Each name stands for a flat space through zero: a line, a plane or more. A row that begins with a name and a colon came from that space; any other row is followed by the name of the space it lies nearest, among the names in its block.
tg-sd: [ -72 -202  125 -322   43  361   39 -320   21    1  225  335  297 -375
  -21 -225 -256 -386   79  205   79   56 -348 -108]
lj-mm: [ 125 -224 -410   14  -94 -102 -239 -235 -151  -85  -74  -68 -128  324
  -36  347   54 -102   -5   -4  -56   44  -42 -162]
lj-mm: [ 109   70  -92   70   55  -95  121  212 -173  -65    3 -133 -251   90
  110  194   50  141    6   12   65  107   47   27]
lb-qq: [ -28  153   91  295   65 -172   -7  448    7  -62  -83 -177 -224 -175
    0  -53   28   42  139  -30   20    6  -22  -39]
tg-sd: [  88   58  -64 -142  -92  102   66 -152   67   56    9  -10   97  266
  -31   -6  -35  -82  -96   32   45   22  -54  126]
pn-sq: [-284   47  487  -26 -183    3  461   98  266  -51  -59  -22 -273 -356
  -64   29 -115  203  281   32  111  184  110 -214]
lb-qq: [ -85  -57    2   61 -263  -96  151 -226  143   55 -120    0 -162  236
  -41  313  136  373 -101  -98 -231  -74  471  -91]
lj-mm: [-198  106  295   -2   21  166  207   15  158   34   59   81  190 -314
  -90 -239   36    2   89   20   45   29  -79   24]
tg-sd: [-282  193  181  206   71  -57  330  187   75   42   17  117  -35 -267
   17 -150  133   71   46 -173   -4 -141   85  -18]
pn-sq: [  10 -119   -9  -55  229  194  -12 -224 -146 -132   22  135   24 -220
  202  290   42  403 -162 -114  -61  -30  245   21]
pn-sq: [  -8   55  -70  120   65  -41 -283   72  -90   67  -10   48  150 -156
  -80 -177   71 -524    5   33   32 -105 -317  -88]
lj-mm: [ -69   59  118 -328  105  238  271 -307  -26   64  133  438  128   10
  265    5 -102  143 -322 -153  -30 -211  256  159]
nj-zj: [ -25  -59  -55   97 -232  -45  110 -178  136 -144 -194 -259 -285  219
  -99  477  130  444   55  -67  -67  170  289 -137]
tg-sd: [  18  -48  -25 -459   62  265   37 -320  -69    3  307  136   87    5
  179   31 -191  195 -282  100  128   39   74  204]
pn-sq: [-298  142  458 -118  131  329  310 -107  229   68  150  420  267 -476
  137 -378 -182  182 -108 -121   31 -248  195   98]
nj-zj: [-180  110 -110  271 -297 -224  -11  -78  217  -96 -208 -327 -226  376
 -195  237  271  457   29 -217  -65   -2  378 -119]
lb-qq: [   1   98  -70   60  -90    1  -68  -58  104  -93  -66 -146  -40  274
  -49  107  116  344 -103 -109 -101  -13  233   80]
lb-qq: [ 125 -112 -351   91 -166 -343 -223  -92  -11  129 -130  -73 -110  492
   -9  115   17  -95 -129 -116 -145 -218  191  -32]
nj-zj: [ 203  -58 -133   35  -69  -80   35  -60    0  -67 -182 -131 -105  255
   -9  207    6  -22   26  -53  -74   47   31  -56]
pn-sq: [ 229 -112 -284   79  -76 -162 -154   84  -98  -48  -47 -253 -189  287
  -41  237   40   41   15   98 -110  118   -9    1]
pn-sq: [   9  -43    5  -23 -195  -73  206 -188  151  -18  -82  -28  -73  296
  -33  174  117  419  -97 -120 -311  -46  439    3]
nj-zj: [ -73   26  111 -178 -272  -73  120  -12  113   81   87  -50 -178  171
  -36  -47 -161   40   42  136  139   89  101  -55]
pn-sq: [-125  115 -153  334   17  -13 -100  -66   84  -11 -134  -23  182  204
  -77  -91  214  196  -16 -264   10 -207  173   21]
nj-zj: [  18  105 -320  548   48 -420 -106  392  -42   73 -171 -167 -198  252
   30  -37  128   44   23 -247  -54 -293  166   11]
pn-sq: [  35 -268   46 -290 -403   55   56 -386   82  -11   35  -50 -147  187
 -130  289  -92  120   80  265  -60  263  163 -250]
nj-zj: [ 257 -166 -148 -370  -30  337 -412 -202 -113 -116  294 -195  137   -4
  -44  -53 -302 -125   -3  455  287  340 -361   46]
nj-zj: [-102   79  -99  -38  -15 -295 -140  -18  -57   26   29   13 -121  388
  171   11  112  564 -284 -291  -95 -262  610  126]
nj-zj: [  71   30   45   29  -89  -81   73   71  148  -80 -178 -220   -2  237
 -145   -1   75   97  154  -52  -55  148  -31   42]
lb-qq: [ 224 -148 -350   47  134  -38 -232   28 -307  -51  116    1 -123   77
  173  207  -33   45 -138   75  -72  -42   49    6]
tg-sd: [-109 -240   95 -199 -503  -10  152 -558  189  123  -58   51 -120  127
 -182  393   75   73  -47  140 -231   84  335 -318]
pn-sq: [-238  166  226 -250  -64  -11  356    3  163   52  148  121  -64   19
   78 -232 -152  134  -43  -95  163  -52  118  109]
pn-sq: [-227  220  386   45 -259  -35  532   -3  491   33 -178  -80  -97   96
 -102 -100  -30  385   73 -206  -37  -52  358   39]
lj-mm: [  69   42   54 -389  -12  228   27 -154   27 -101   92  -52  -86   56
   82  124 -251   -3  -80  115  273  210 -168  117]
tg-sd: [ 109 -183 -131 -229 -187  -43   27 -152  -46    6   25  -76 -143  216
  -55  158 -155 -236  120  190  141  220 -195 -123]
lb-qq: [  66   35   27 -249  232  376 -105 -216  -69   31  158  235  416 -225
   67 -217  -99 -344 -171   71  112  -48 -338  177]
tg-sd: [ -54    2   32  439   26  -57 -204  154   66 -216 -228 -412  -19 -214
 -240  164  346  346  243  -50  -94  193   36 -151]
lj-mm: [  75  160   29  120  304   23  -57  354 -153    1   83  153   78 -107
  224 -285  -86   35  -79  -84   37 -195   20  188]
lb-qq: [ 250  -70 -375    3   44 -376 -343  252 -212 -118  -20 -307 -362  393
  135  142 -125   91  -33  -36   69   25   43   41]
lj-mm: [  88   97  -11   -1   97  166 -188  246 -154 -189   91 -385 -118 -366
 -162  163   88 -315  171  345  245  480 -648  -18]
pn-sq: [ -31  -50  -64  230  -74 -139  112  145   66   10  -60  -76 -107   11
  -94    7   49   -3  161   -3 -113   -3   -2  -88]
nj-zj: [  24  -63   -1 -408  -46  180  -90 -365 -128  104  281  229   -6  -55
  223  103 -206   44 -374  145   81  -94  218   26]
lb-qq: [ 130 -115  -45  124  127  -44 -230  151 -214  -14  -53   12   -2 -145
   16  115   97 -125   61   97 -108   54 -106  -74]
lj-mm: [ 114 -109   10  -38 -145    7   49  -25   10  156   91   45  -58  -71
    0   24 -137 -172  -41  236 -100  -12   19  -63]
nj-zj: [  33  -37   -5 -106  -91  204  336 -343  163   59  -65  147  143  155
    5   51  -98  -39  -39  -67   23  -51   37   31]
tg-sd: [  14 -123  -15 -180  126  103 -195 -209  -83   12  107  269  187   16
  176  -92 -113  190 -195  -76  -69 -193  236   76]
tg-sd: [  59 -167 -101   17  -66   33 -141 -180   98  -72 -141  -22  171  162
 -164  -19    9 -125  151  -23  -93   46 -140  -85]
nj-zj: [ 165 -110 -292  102   63 -176 -192   -6 -108  -72 -126  -69 -108  270
   93  156  -22   65  -44 -149  -61 -107  108  -15]
lj-mm: [  74  148   60   15  124   78 -152  175  -70   88  129  149  105  -61
  155 -246 -107  -15 -196   36  -13 -204   89  161]
pn-sq: [  56  -46   17   27   -5  118   38   45  -50 -102    4  -38 -175 -214
    8  191  -98 -120  107  153   68  160 -175 -142]
tg-sd: [  90 -119  -78 -512 -114  170  -56 -384   91  -67  152 -132    8  373
   43  164 -199  418 -188   92  125  203  142  243]
pn-sq: [ 288 -129 -314  -80  261  211 -246  -52 -258  -85   66  -22  138   88
  113  140  -76  -92  -62  107  126  120 -295  184]
nj-zj: [ -95   60  308 -113  -78   17  201  279   72   57  131   90  -94 -237
  -17 -307 -261 -257  238  216  181  121 -224  -80]
lj-mm: [  35 -141  -60  112 -209  -64  235  -89   33   43  -32   -2 -231   40
   -6  249  -32   85   56   78 -128    9  211 -202]
lb-qq: [ -38   -6  250 -285 -310   82  268   -6  133  112   59  -20 -178   -2
 -144  115 -130 -264  141  341   94  323 -237  -60]
lj-mm: [-160  -53  -53  377 -245 -498  -46  231   71   24 -307 -385 -218  125
 -345   89  312 -179  431  -51   45  177 -137 -320]
lj-mm: [ -15   28 -116  126  199 -228   71  258  -29 -171 -149  -93 -168  192
  119  -23  -41  241  149 -314  106  -38   37   82]
nj-zj: [ -34   57  172  -84 -355   67  473 -172  227   94  -57  -58 -181  201
  -95  279   51  230  -23   93  -95  143  262  -21]
nj-zj: [ 140  -61  -95 -114  216  179 -106   17 -170  -94  111   51  121 -130
   82  -75 -129 -200   32   99  140   94 -319   62]
lb-qq: [ 148 -162 -366  163 -241 -257 -279 -128  -73   39 -179  -96 -149  495
 -107  319  161  -82  -38  -16 -241  -63  148 -167]
tg-sd: [  54   -1  -91 -209 -106  -38  -45 -130  -36   32   54  -40  -99  357
   74  163  -19  250 -180    8   28   29  225  124]
lj-mm: [ -54  -12   32  -45   10   39  212  -90    2    1  126  205  -51   32
  181   17  -37  435 -180 -107 -183 -182  453   52]
pn-sq: [   8  -82  103  134   -5   47  202   20    7   28 -130   92    3 -170
  -48  106   48 -146  174   35  -64   59  -90 -139]
lb-qq: [ 236   27 -135  -52  -52   -6 -258  143  -11 -147 -153 -334  -18  203
 -206  -28  -96 -567  276  175  264  333 -659  -51]
tg-sd: [   0  137   78 -218   87  178  184  -50   26  -30  102   41  119   22
   54 -119  -53    9  -78  -17  128   60 -113  192]
lj-mm: [-153  191  -21  229  -23  -14 -127  202  -56 -108   85  -95 -135   22
  -21   28  208  380  -37  -25  -27   -3  219  -10]
lj-mm: [-146  173  -31  271  -68 -350 -170  300   56 -138 -210 -446 -292   55
 -185  128  262   81  164 -144   84  135  -63  -98]
nj-zj: [ 168 -131   69 -255  168  262  -93   83  -60 -110   94  -49  141 -331
  -53 -198 -348 -579  301  317  351  345 -771   -7]
lb-qq: [ 111 -128 -162  248   76 -201 -125  325 -189  -26  -45 -177 -124 -120
  -95   69  110 -256  250  143  -48  159 -304 -121]
nj-zj: [   9  -24   74 -121  -17  231  -75 -197   38  -72   53  -67  124 -170
  -79   54    7    4  -14  129   56  154 -112  -21]
lb-qq: [   1 -151 -102   32 -217  -33  128 -230    4   64   33   70 -165  193
   52  286   24  366 -115   24 -189  -74  470 -114]
nj-zj: [  90  112  241 -289  254  285    2  166  -81  -62  264   75  157 -294
  161 -269 -192   97  -95  167  112  109 -137  269]
tg-sd: [ 103 -123 -224   69   74  -38  -72 -211 -166   83   -4  175   11  126
  196  234   76  216 -285 -131 -201 -261  389   22]
lj-mm: [-213  -94   62  750 -254 -324   73  263   61  -86 -376 -255 -350 -238
 -331  388  472  130  471  -28 -280  133  162 -561]
tg-sd: [ 138  -47 -257  128 -181 -232 -312  100   54    4  -66 -286  -99  339
 -142  -60  -62 -138   78   72    7    6  -71  -55]
tg-sd: [  -8  -76 -125   83 -261 -271  100   79  -61  129   66  -15 -350   98
  -23  194   29 -116  -17  138 -178  -33  145 -197]
pn-sq: [ 116 -175   -5  -62   14  105   40 -110  -85   40   36  104  186  -96
  -63  -19   33 -218   86  158 -121   92 -167  -67]
pn-sq: [-181  171  222 -367   62  156  321  -25  110   26  155  238    0   97
  192 -185 -251  204 -102 -112  265  -34   72  262]
lj-mm: [  96  232  143 -264  326  129  -74  275 -152  -48  333   96   27 -202
  346 -334 -249  232 -312   19  108 -124  104  352]
lb-qq: [-125  297   79  168  -21  -78  113  177  169  -80  -96  -59 -169  132
   77  -96  -37  269  -62 -264   80 -184  258   57]
lb-qq: [ 148  -98 -245   -3  -23 -302 -278   42 -171   -4  -80  -40 -186  326
   97  134  -12  -36  -87  -86  -84 -108  141  -61]
pn-sq: [-114  -87  104 -188   45  208   35 -204  -44   92  128  276  261 -216
   -6 -192 -101 -320   67  104  193   16 -246  -66]
tg-sd: [ 227 -123 -106  -65  -66  144 -137  -95   10  -23   16 -258  -37 -116
  -98  187 -136 -244   36  296   96  240 -314  -30]
tg-sd: [ -23 -257  132 -142 -254  -62  179 -132   48  -14  -79   27 -147  -20
 -143  155  -75 -185  309  177  -27  253 -103 -323]
lb-qq: [ -93 -121  206 -564 -199  240  171 -522  141   33  145  150   78  105
   37   93 -187  253 -139   92  109  132  206   39]
lb-qq: [ 132   78   73  -54  -45  -95 -212  244   -2  188  175   -1   73  -58
   21 -408 -194 -294 -103  217  -34 -135  -56   83]
[  37  -41  -65  104  227   91   39   72  -92  -99   -1  103   83 -188
   80  -78  -53  -99   90  -72   30  -44 -169  -14]
lj-mm
[ -86   25  -79   97   -3  -95 -112  127 -199   -6  139   -1 -170  -84
   49   78  107   76  -31   72   27    3   89 -108]
nj-zj
[  89 -120 -298  177 -133 -166 -211  -66  -38 -133 -161 -390 -191  142
 -218  406  249  -41   96   44 -107  215 -134 -164]
lj-mm
[-172  136  157  369  157 -166  150  305  134   -7 -167  150   47  -54
   98 -349  -12  261  131 -372  -39 -337  295    5]
lj-mm
[ -86   38 -115   63   25  -99   -6  -20 -203  -18   64   84 -164    7
  121  171  141  114 -123  -90   -3  -92  203 -107]
nj-zj
[  99  -56 -200  158   87  -51 -183  241 -179  -30  -14  -91   14  -56
 -136  -24   76 -516  234  165   63  167 -549  -74]
lb-qq
[  61   50   78 -183 -102  141 -116    6   85  -37   66  -85   86  130
  -98 -160 -136  -86   67  179  135  170 -189   67]
pn-sq
[  50 -187 -220  115 -115  -67  125 -256  -73  -36  -91  111 -302  254
  183  517   22  491 -158 -148 -214 -149  587 -148]
nj-zj
[  31   49    7 -188   86  145  -48  -41  -74  147  214  290  237 -108
  102 -381 -232 -478 -114  104  144 -173 -243   63]
lb-qq
[ 194   84 -225  355  206 -101 -231  416 -254  -29  -50 -196  -33 -111
  -34   10  168 -346   97   93   21   60 -377   13]
lj-mm
[ -98  231  296 -301   14  212  152  -93  195  106   30  105  139 -125
   28 -157 -151 -215 -156   -8  204  -17 -176  212]
lj-mm
[ -31  -74   25   89  -66  -81  388   42 -158   76  -78  160 -290  -99
   62  379  105 -158  103   45  -49   80    4 -216]
lj-mm
[  94 -165 -308  236  -89    8 -424  -51  -51  -27  -76 -166  120  147
 -237   57  105 -247  173  155    3  103 -279 -139]
lb-qq

Rows lie near named flat spaces through zero. A row that begins with a name and a colon came from that space; any other row is followed by the name of its block's space that it lies nearest.
dccq: [ -32 -111  -61   18   85    4  263 -119    0 -139   30  -58   56  -10
   47 -288  -32  -43  -23  -14 -270  -97  -68  237]
dpgf: [  90  519  506  341  119   13 -329  -12   25   31   56  -88   34  101
  548  306  186  393  -24  386  -96  149   68   53]
dpgf: [ -55   -5  -72 -297  -80  185  -68    5  268 -190  -99   56  255  123
  180 -167 -101  224  154  -74 -139 -281  -40  -20]
tthf: [  40  159  226  192  199  -94 -105 -169  -63   51   74  -17  -89  186
  287  174   12  194  -47  172 -211   38   28   19]
dpgf: [-170 -286  -97  -15  181  -53  325  111   62   64   64   60 -243    9
 -218 -209 -195 -277   62 -129  141  172   44    7]
tthf: [  96   48  146 -115  -75  227  -57   67   79  -84   47  -22  301  -21
  387   28  -60  160   11  275   84   28 -184  172]
dccq: [-129  179   -6 -138  154  -84  -34   10    8 -106    4   88 -141   80
   15  -31 -185    9   46  -82  -87  -48   79 -116]
tthf: [ -56  383  230   43   95    1  -65  127   -5 -119   47   -8   57  -56
  320   11  -18  129   41  251  -20   90  -12  113]
tthf: [-198    4 -103  -16   -6  -32   76  -86  204  -78  -49   57  -62   52
 -273 -392 -147  -63   67 -190 -248 -151  141  -90]
tthf: [ -62  -20 -142 -136   23   49   87  179  -68  -72   -1   21  -91 -117
    4  -80  -41 -231  -44 -131   58  112   44  -10]
mlqc: [-185  346  -57  144  105 -379 -151  190 -339  137    0  130 -294 -110
  -80  198  144 -177    5   19  -48  176  225 -174]
dccq: [ -70 -146 -185  -53  124  -61  297   63   36 -119  -48 -106 -278   73
 -294  -94   93 -152   13 -407  -19  -77  150 -105]
tthf: [ 100  -53   16 -101  -72  194    5  129   47  -57  -19  -63  161  -41
  241   72   94   62    2   48  122   36  -85   97]
dpgf: [ -42  397 -149 -339  -96  164  -45  235   59 -332 -199  -26  195 -160
  356 -139  143  143  100  -86 -174 -139   13   66]
mlqc: [ 333 -188  245   19   -3  473   99 -184  230 -182   70 -241  337  155
  618  -89  -73  258  -99  243  -48  -65 -355  274]
tthf: [ 132  368  -36 -121 -189  -37 -300 -225 -237 -191  -78   18  292 -255
   63   41   62  147 -137   71 -266 -253  -99  176]
tthf: [  50   13   21  -62 -104 -126 -208 -123 -114  128   16  106  148   38
  -68  259   -8  163   22  157   45  -98  -67  -32]
dpgf: [-128   92  225   -3  228   -6   48  -35  169  -51   91   63  -18  183
  219  -75 -225  178  107  165  -85   23    8   72]
pqhz: [ 111  239  201  -60  130   41  -56   52 -215  -96  120  -31   78  -64
  462  251  -28   89 -115  293   36  164 -130  212]
dccq: [  71 -480 -299   45 -213  192  157   83  175  124 -128  -84  -93  -53
 -361 -229   85 -314   -2 -358  219   18    2 -202]
dccq: [ 126 -708 -261 -152 -126  352  369   58  258  -27  -74 -104  205   26
   22 -297   -1 -127   86 -191  178  -97 -246  136]
dccq: [ 131 -353 -115  -76 -146   92  181   27  -76   62   24  -49  173 -159
 -127   32   69 -114  -45   28  242   47 -177  209]
dpgf: [ -77  213   32  -20  255  -79  346   24 -104 -205   53 -101 -203  -99
   47 -157  -32  -88  -67  -26 -152  133   43  226]
pqhz: [ 127  363  394   75  163  262 -169   15  192 -208    0 -120  205  172
  879   70   41  450   62  319 -172  -22 -126  155]
pqhz: [  89   35    0 -123    6  161   69  -10  135 -174  -87  -99  127   62
  248  -54   56  198   67  -31  -69 -145 -101   71]
mlqc: [-120  142 -128 -128 -104    3 -138  211  -16  -95  -46   57    3  -62
  -58  -27   58 -114   13 -156  -20  -58  153 -163]
mlqc: [ -44 -265  -17   40  273 -154  473  -89  -30   40  129  -92 -374  159
 -357  -12 -123 -164  -45 -147   94  128   39    2]
dpgf: [ 167  363  267  265  100 -169 -131 -125 -245  100   30  -79  -88  -82
  170  331  142  176  -87  294   42  162  -71   94]
mlqc: [ -53  300   94  -54   88   10 -313  331  -98   45  -10  112  -90   -6
  435  306   37   12   52  108  164  214   90 -181]
dccq: [-192  567  145  124   96 -410 -314   44 -352   86  112  165 -217  -84
 -130  280  -10  -53  -88  172 -107  148  253 -143]
mlqc: [ -41   24  -48  -43  -60   41   30  -30  145  -74  -50  -30   17   74
 -107 -144  -11   46   43 -101  -97 -131   47  -93]
mlqc: [   5  424    4 -115  -64  -24 -245   44 -121 -149  -46  -11   29  -30
  142  158  126  107  -81  -25 -188  -76  128 -100]
pqhz: [-237  445  180   24  258 -213  -73  118 -143  -80  162   83 -294   57
   34   88 -150  -89  -80   62 -134  186  266 -107]
dccq: [ 219 -521 -296  122 -285   54  149 -125  -43  196 -124 -132   65 -108
 -398  -12  316 -157  -74 -238  105  -78  -82   15]
pqhz: [-165  222   16 -270   64  191   32  357  121 -294   -1   10   85  -72
  334 -123   -6   -8   57  -67  -30   49  124  100]
tthf: [ -57  -21 -165 -223  -65   43  -32   52   12 -112  -25   72   37  -12
  -73 -115 -160 -109   17 -122    4 -124  -28 -120]
pqhz: [  71 -246 -246 -146 -185  -25  107 -198  -37    1  -81   13  168  -94
 -318 -122    0  -19   -1 -110  -51 -220 -132   92]
pqhz: [ 195  196  481  306   68   16 -159 -373   77   50   93 -109  297  235
  489  210  116  591  -10  510 -290  -93 -148  284]
dpgf: [ 182  296  135  -92  -72  273 -328  169   12 -216 -107  -59  403  -26
  874  174  225  351   73  231  -85 -140 -188  136]
dpgf: [ 109  127  341  242   43  275 -102   32  338  -22  -24 -153   74  172
  459  -21   86  289   68  165   14   61  -24   -9]
dpgf: [ 205   31 -276 -283 -267  328 -255  121   90 -369 -257 -139  418  127
  578   11  358  256   85 -240 -281 -557 -137 -152]
dpgf: [-262  222  168  -41  421 -205   40  303 -210  -56  220  117 -354   68
  197  229 -134 -176  -36   29   55  307  245  -11]
dccq: [  39 -229 -231 -280  -22  160  364   96  -40 -155   -3  -56   18 -219
 -107 -231 -132 -273  -68 -141  158   84 -153  198]
dccq: [-176  262  -42   31  -21  -20 -105  145   46  -71  -13    9 -220  -21
 -180 -130   14 -191  -77 -222 -133   70  316 -247]
mlqc: [ -59 -267   38  156  249 -365  366  -19 -291  323  205   53 -354   -3
 -395  239 -104 -238  -32  155  326  362  -28   84]
tthf: [  13  -79  331  540  182 -406   -6 -350 -145  473  188   59 -243  161
 -302  261  -69   87  -22  377   74  221   -8    1]
pqhz: [ 257  271  292  126  -17  101 -146 -446  164  -98  -60 -169  244  245
  359   76   71  596   -6  258 -351 -277 -172   97]
mlqc: [  89  -79  -94 -173 -208  309  -54  105  132 -164  -60  -67  263  -58
  187 -130   46   -6  -31  -70    0 -110  -79   29]
mlqc: [104 -32 117  77  84  49  97 -86  13  32  45 -87 -74  44  59  61 -27  42
 -62  68  63 113 -61  60]
pqhz: [  24  289  -42   43  -42 -179  -91   83 -204   -7  -95  -59  -68 -106
  -55  262  364   84  -14  -73  -49  -16  145  -26]
pqhz: [  81 -308   39   82  -75  192   89  -53  179  104   26  -29  159   62
  120 -149  -75   13   32  142   71   42 -166   84]
tthf: [ 133 -393  -29  -52 -151  354  152 -109  384  -71  -66 -129  324  198
  192 -255   23  205   95  -13  -85 -228 -184   92]
pqhz: [  52  102  -21  105   11 -209   -2   40 -356  119   48   -5  -68 -139
   -3  260  189  -89  -97  141   32  157   -7   81]
tthf: [ 239  393  234 -152   21  198 -428  144 -169 -166   -1  -29  278    8
  884  488  134  340  -47  302   47   -5 -175   76]
mlqc: [-114 -330 -395 -289  -29  100  421  199   64 -132  -63  -27 -145 -131
 -358 -340  -76 -394    9 -412  115   25   43  -17]
pqhz: [  99  168 -428 -359 -274  110 -150  292 -212 -212 -281  -10  108 -422
    5   35  278 -183  -19 -354  123 -119  -22  -51]
mlqc: [  71  120   90 -140  157  253   94   92   30 -291   63 -115   -6    8
  440  -92 -137  -38 -108   -1  -44   64  -88  107]
mlqc: [ -66  -90 -128  -22   12  -30   92   78  -81  -46    6   23  -46 -128
 -109 -130   -9 -213  -29 -121   -1   17   25   56]
tthf: [  78   -8  156  244   32  -20   53 -260   28   65   25  -75   95   43
  111  -68   89  182  -41  186 -252  -12  -50  227]
dpgf: [ 145  147  157  -58   36   39 -157 -117  -99  -96   25  -10  219    2
  368  198    7  259  -27  215  -62 -101 -169  187]
dccq: [ 128 -315   70  243  -19   -9  124 -161  -48  215   71  -32   78  -40
  -30  -14    2  -38  -35  213   99  108 -193  198]
dccq: [ -85  220   84  175  184 -235  149 -106 -168  -70   78  -35 -166  -60
  -97  -96  -15  -59  -61   64 -203   31   50  132]
dccq: [ 138 -681 -523 -346 -323  269  373   88   -1  -38 -104  -63  183 -289
 -406 -276   17 -410  -71 -357  281  -55 -208  139]
dpgf: [ 275 -689 -267   84 -197   -8  363 -554  -30  134  -94 -111  207 -165
 -555 -247   68  -30  -82 -152  -65 -253 -307  386]
pqhz: [ -77  486  300   52  155 -125 -187  -63 -151  -83  145   65   45    2
  322  124 -100  177  -79  346 -236   88   52  150]
pqhz: [  62 -240   80  278  -91  -70   45 -189   84  286   41  -48  -42  130
 -309   61   83   46  -17   77   54   56   27  -67]
dccq: [ -59 -106   37   73  130  -26  116  170  -35   84   81    2 -119   76
  136   75   28  -96   27   64   94  184   34   -8]
tthf: [ -62 -105  145  -10   29  142   11  -26  289   24   68   23   36  211
   46 -112 -209   97   67   72   31   11   10  -77]
dpgf: [ 158 -158   95 -189 -284  593 -348  103  513 -154 -154  -11  640  153
  721 -126   31  421  205  114    7 -308 -225   31]
mlqc: [ -58 -282 -295  -99 -164  -19  121    4  100   35 -120    1   -2   18
 -402 -132  131  -89   70 -321  -29 -176  101 -119]
[ -44  326   30  133   21 -437 -132 -168 -474  123  100   84 -153 -199
 -362  275   79  -94 -192  115 -123   97  138   65]
dccq
[  -8   52    9 -111  -61  126  -77  167   83  -61  -34   13   97  -37
  139   14    8   30   56    6  121    9  -10  -23]
tthf
[-273  139 -213 -147   31 -279   -1  284 -151   64  -20  153 -329  -89
 -455   96    8 -281   50 -262  148  122  307 -282]
mlqc
[ -69   -8  -84  166 -196 -250  -98 -261    1  214  -46   54  -77    8
 -669  -26   73   -4  -28 -115 -128 -119  189 -178]
pqhz
[  65  309  299  298  129 -204 -230 -125 -149  205   50   39  -81   61
  231  301   30  220   11  371   -1  147  -43  -18]
dccq
[ -99 -262 -274  -45  -63 -289   73  -18 -203  280   -9  177 -206 -133
 -625   57  -98 -309   18 -137  239   93   37 -144]
dpgf
[ -76  230  156  175  -24  -68 -189   29   12   36   38   40   17   -5
   33   -4    4   38   12  147  -52   24   78  -63]
dccq
[ 280 -756  -50  129 -209  334  138 -335  354  106  -48 -162  336  251
   -6 -176   78  177   26  -69  -35 -294 -260  100]
pqhz
[ 114   10   11   32    3  -37  -26  -23 -156   42    1  -28  -14  -92
   26  162   60  -15  -57   50  113   58  -85   55]
dpgf
[ -28   24  188  408   42 -215 -160   40 -201  329   92  118  -52 -158
   32  126   23 -116   16  349  183  278  -50   76]
mlqc
[  18  222  135   97  144 -194  -55  -44 -256   48   64   51  -12  -75
  215  184    1   77  -11  280  -32  100  -92  157]
dpgf
[ -91  -70 -301 -171  -74 -175   79  191 -182   33  -70   52 -198 -167
 -482  105  116 -274   -2 -328  209   24  153 -156]
tthf
[ -27 -258 -325   -2 -190    6   73   74   30  131  -97   -7 -204  -58
 -507 -146   37 -353  -40 -351  135   29  115 -314]
pqhz
[ 110 -368  249  552   70 -280   -9 -165 -180  567  152   45 -101   31
 -186  358  115   -4    7  369  324  296 -103  104]
mlqc
[  90  170   11 -309  -61  334 -150  185  125 -301  -77  -69  259   34
  551   59   83  205   12  -42  -65 -131  -42   37]
tthf
[ 184 -147  197  128  -62  274  -38    9  130   17   76 -113  231  105
  414   28    8  115  -25  263   97   43 -210   86]
mlqc
[ 136 -255  220  175   14  153  -36 -143  280  188    3  -46   47  193
   73   79  -44  224   81  107  195   37 -100  -17]
mlqc
[ 180 -262  -84  300 -136    4 -186  130 -177  250  -68  -55    3  -79
  103  273  404 -130  -38  -48  183   77  -21  -85]
dpgf
[ -80  -38 -157 -451  109  318  242  195  167 -456    3  -38   71    7
  289 -364 -277 -135    8 -228  -75 -123  -80   78]
mlqc
[   4  146  203   26  227 -144  102   -4 -196   -7  144  -21  -52   34
  211  265   35  122  -48  231  -14  154   -8  222]
dccq
[  37  341  178   -9  -36  120 -231    9   35 -174  -28  -13  337   11
  593    9  115  329   43  275 -286 -134  -71  181]
dpgf
